Here is a tiny trained network, its code and every weight. The questions are about switching its units off for an input and a class, where a switched-off unit gives its printed mean instead of its output.

import numpy as np


def w(rows, s, z=0):
    codes = np.array(rows[::2]) - 128.0
    scale = np.full(codes.shape[1], s)
    scale[-1] = z or s
    return codes * scale


def norm(h):
    return h / np.sqrt((h * h).mean(-1, keepdims=True) + 1e-5)


def f(y):
    return y / 2 * (1 + np.tanh(0.7978845608 * (y + 0.044715 * y**3)))


def log_softmax(a):
    a = a - a.max(-1, keepdims=True)
    return a - np.log(np.exp(a).sum(-1, keepdims=True))


def net(x, mask):
    res = np.array(x, float).reshape(1, 3) / 4 @ E
    u = 0
    for l in range(3):
        y = f(norm(res) @ A[l][:, :-1].T + A[l][:, -1])
        res = res + np.where(mask[u : u + 11], y, B[l][:, -1]) @ B[l][:, :-1]
        u += 11
    return log_softmax(norm(res)[-1] @ U[:, :-1].T + U[:, -1])


A, B = {}, {}
E = w([
[146,213,102,215,28,95],'x0',
[249,121,112,86,150,17],'x1',
[179,156,99,5,47,205],'x2',
],0.0024)
A[0] = w([
[130,122,126,130,126,128,127],'L0N0',
[107,26,121,60,189,164,122],'L0N1',
[201,106,99,96,130,16,93],'L0N2',
[120,80,50,137,114,127,128],'L0N3',
[170,150,93,49,65,207,158],'L0N4',
[143,162,97,154,95,118,73],'L0N5',
[115,128,151,133,115,147,150],'L0N6',
[154,175,80,192,90,125,96],'L0N7',
[102,134,251,220,198,65,112],'L0N8',
[146,187,22,197,88,130,94],'L0N9',
[120,140,125,120,138,123,3],'L0N10',
],0.0031,0.0051)
B[0] = w([
[129,127,129,128,127,129,126],'L0N0',
[109,221,205,154,88,74,198],'L0N1',
[145,203,99,202,209,221,150],'L0N2',
[126,142,145,127,134,127,128],'L0N3',
[65,73,69,177,145,58,250],'L0N4',
[125,99,215,67,120,126,75],'L0N5',
[106,173,109,139,151,115,170],'L0N6',
[92,139,206,73,141,92,115],'L0N7',
[81,49,13,68,61,93,209],'L0N8',
[76,149,253,68,129,77,124],'L0N9',
[250,50,146,31,91,249,30],'L0N10',
],0.0029,0.0017)
A[1] = w([
[129,24,208,34,236,184,86],'L1N0',
[161,150,114,49,56,200,58],'L1N1',
[160,91,142,132,116,154,3],'L1N2',
[173,146,127,64,65,193,43],'L1N3',
[192,73,138,88,112,3,47],'L1N4',
[122,49,137,103,215,154,49],'L1N5',
[176,152,100,20,69,196,96],'L1N6',
[160,158,93,19,58,199,88],'L1N7',
[124,172,104,189,178,146,102],'L1N8',
[53,75,170,166,72,158,71],'L1N9',
[111,149,120,157,160,112,111],'L1N10',
],0.0038,0.0029)
B[1] = w([
[103,207,229,145,64,58,197],'L1N0',
[94,93,130,204,144,92,105],'L1N1',
[158,141,140,201,100,118,4],'L1N2',
[120,106,127,195,127,90,71],'L1N3',
[120,130,145,174,147,243,169],'L1N4',
[138,179,132,174,67,98,121],'L1N5',
[98,98,120,182,175,60,151],'L1N6',
[80,84,113,188,167,75,161],'L1N7',
[107,108,127,112,108,117,152],'L1N8',
[255,142,119,145,194,133,193],'L1N9',
[119,110,119,110,112,122,163],'L1N10',
],0.0052,0.0012)
A[2] = w([
[121,107,113,67,148,125,145],'L2N0',
[144,90,106,39,101,176,19],'L2N1',
[159,43,71,148,147,190,44],'L2N2',
[254,125,143,124,141,111,27],'L2N3',
[98,37,102,193,142,77,4],'L2N4',
[148,170,172,175,29,99,93],'L2N5',
[118,88,154,125,147,139,102],'L2N6',
[224,119,151,163,158,111,54],'L2N7',
[94,115,150,149,103,221,42],'L2N8',
[95,113,159,168,113,231,85],'L2N9',
[112,72,143,180,156,93,41],'L2N10',
],0.0065,0.0023)
B[2] = w([
[137,173,113,182,69,143,170],'L2N0',
[108,179,88,94,39,147,115],'L2N1',
[131,155,214,129,159,113,158],'L2N2',
[136,127,119,229,217,241,155],'L2N3',
[111,18,43,138,124,117,250],'L2N4',
[73,110,254,44,201,71,187],'L2N5',
[153,168,136,131,89,92,119],'L2N6',
[95,174,136,136,138,208,134],'L2N7',
[180,138,114,171,195,155,145],'L2N8',
[240,154,98,164,203,158,166],'L2N9',
[109,119,76,75,69,110,177],'L2N10',
],0.0044,0.0022)
U = w([
[78,11,37,151,125,68,170],'0',
[189,158,115,185,201,225,207],'1',
[83,150,254,79,140,57,172],'2',
[129,187,83,82,24,163,118],'3',
[185,64,169,117,81,153,2],'4',
[175,88,158,120,88,143,16],'5',
],0.013,0.0057)

Each question gives the input, the list of numbers given to net, and the class t.
The units are the neurons (one row each of A and B). Each row of codes is followed by its name. A weight is (code - 128) times the scale printed after its matrix; where a second scale follows, it is the last column's (A, B and U).
mask holds one flag per neuron, layer by layer. A switched-off neuron (its flag False) gives its mean, the last column of its row in B, instead of its output. The means were averaged over made-up inputs and are rounded, as every weight is.
A unit's drop is (log p(t) with every unit on - log p(t) with that unit switched off) / (log p(t) with every unit on - log p(t) with every unit switched off).
The circuit of an input: a set's keep is (log p(t) with only the set's units on - log p(t) with every unit switched off) / (log p(t) with every unit on - log p(t) with every unit switched off). Starting from the 12 units with the biggest drops (on a tie, the unit counted first), units are removed one at a time, each time the one whose removal leaves the highest keep (on an exact tie, the one counted first), for as long as the keep stays at least 0.8.
units of the circuit, in order: the units of the circuit, biggest drop first
top k neurons: the k neurons with the biggest drops, biggest first
k most important neurons of layer l: the k neurons of layer l with the biggest drops, biggest first
drop when u is switched off: that unit's drop, to one decimal
input [3,6,6], class 0: top 2 neurons	L1N7, L1N6
input [-8,-8,0], class 1: units of the circuit, in order	L2N9
input [7,-8,5], class 1: top 2 neurons	L1N0, L2N9
input [-6,5,-1], class 2: top 3 neurons	L1N0, L1N9, L1N5
input [-7,0,7], class 0: 2 most important neurons of layer 1	L1N7, L1N6
input [7,-6,-1], class 2: top 3 neurons	L2N5, L1N4, L0N2
input [-3,0,3], class 3: 2 most important neurons of layer 0	L0N4, L0N1
input [-1,8,8], class 0: top 2 neurons	L1N6, L1N7
input [-8,2,7], class 2: top 2 neurons	L1N0, L0N8
input [-7,7,-1], class 1: top 4 neurons	L2N3, L0N9, L1N4, L0N7
input [5,-4,-4], class 2: 4 most important neurons of layer 1	L1N4, L1N7, L1N6, L1N1
input [-3,-7,7], class 0: top 2 neurons	L1N7, L1N6
input [-7,-1,7], class 0: 4 most important neurons of layer 1	L1N7, L1N6, L1N1, L1N3
input [-8,-1,-1], class 2: units of the circuit, in order	L1N0
input [2,-2,1], class 3: top 2 neurons	L1N0, L1N4
input [6,-7,-4], class 1: top 3 neurons	L1N0, L2N9, L0N1
input [4,8,-6], class 1: top 2 neurons	L0N4, L1N7
input [-7,6,5], class 2: top 2 neurons	L1N0, L1N9
input [-1,-4,-1], class 1: drop when L2N8 is switched off	0.1
input [-7,-2,-4], class 2: units of the circuit, in order	L1N0
input [-3,6,7], class 0: drop when L1N6 is switched off	1.1
input [-6,-3,3], class 2: drop when L1N0 is switched off	1.4
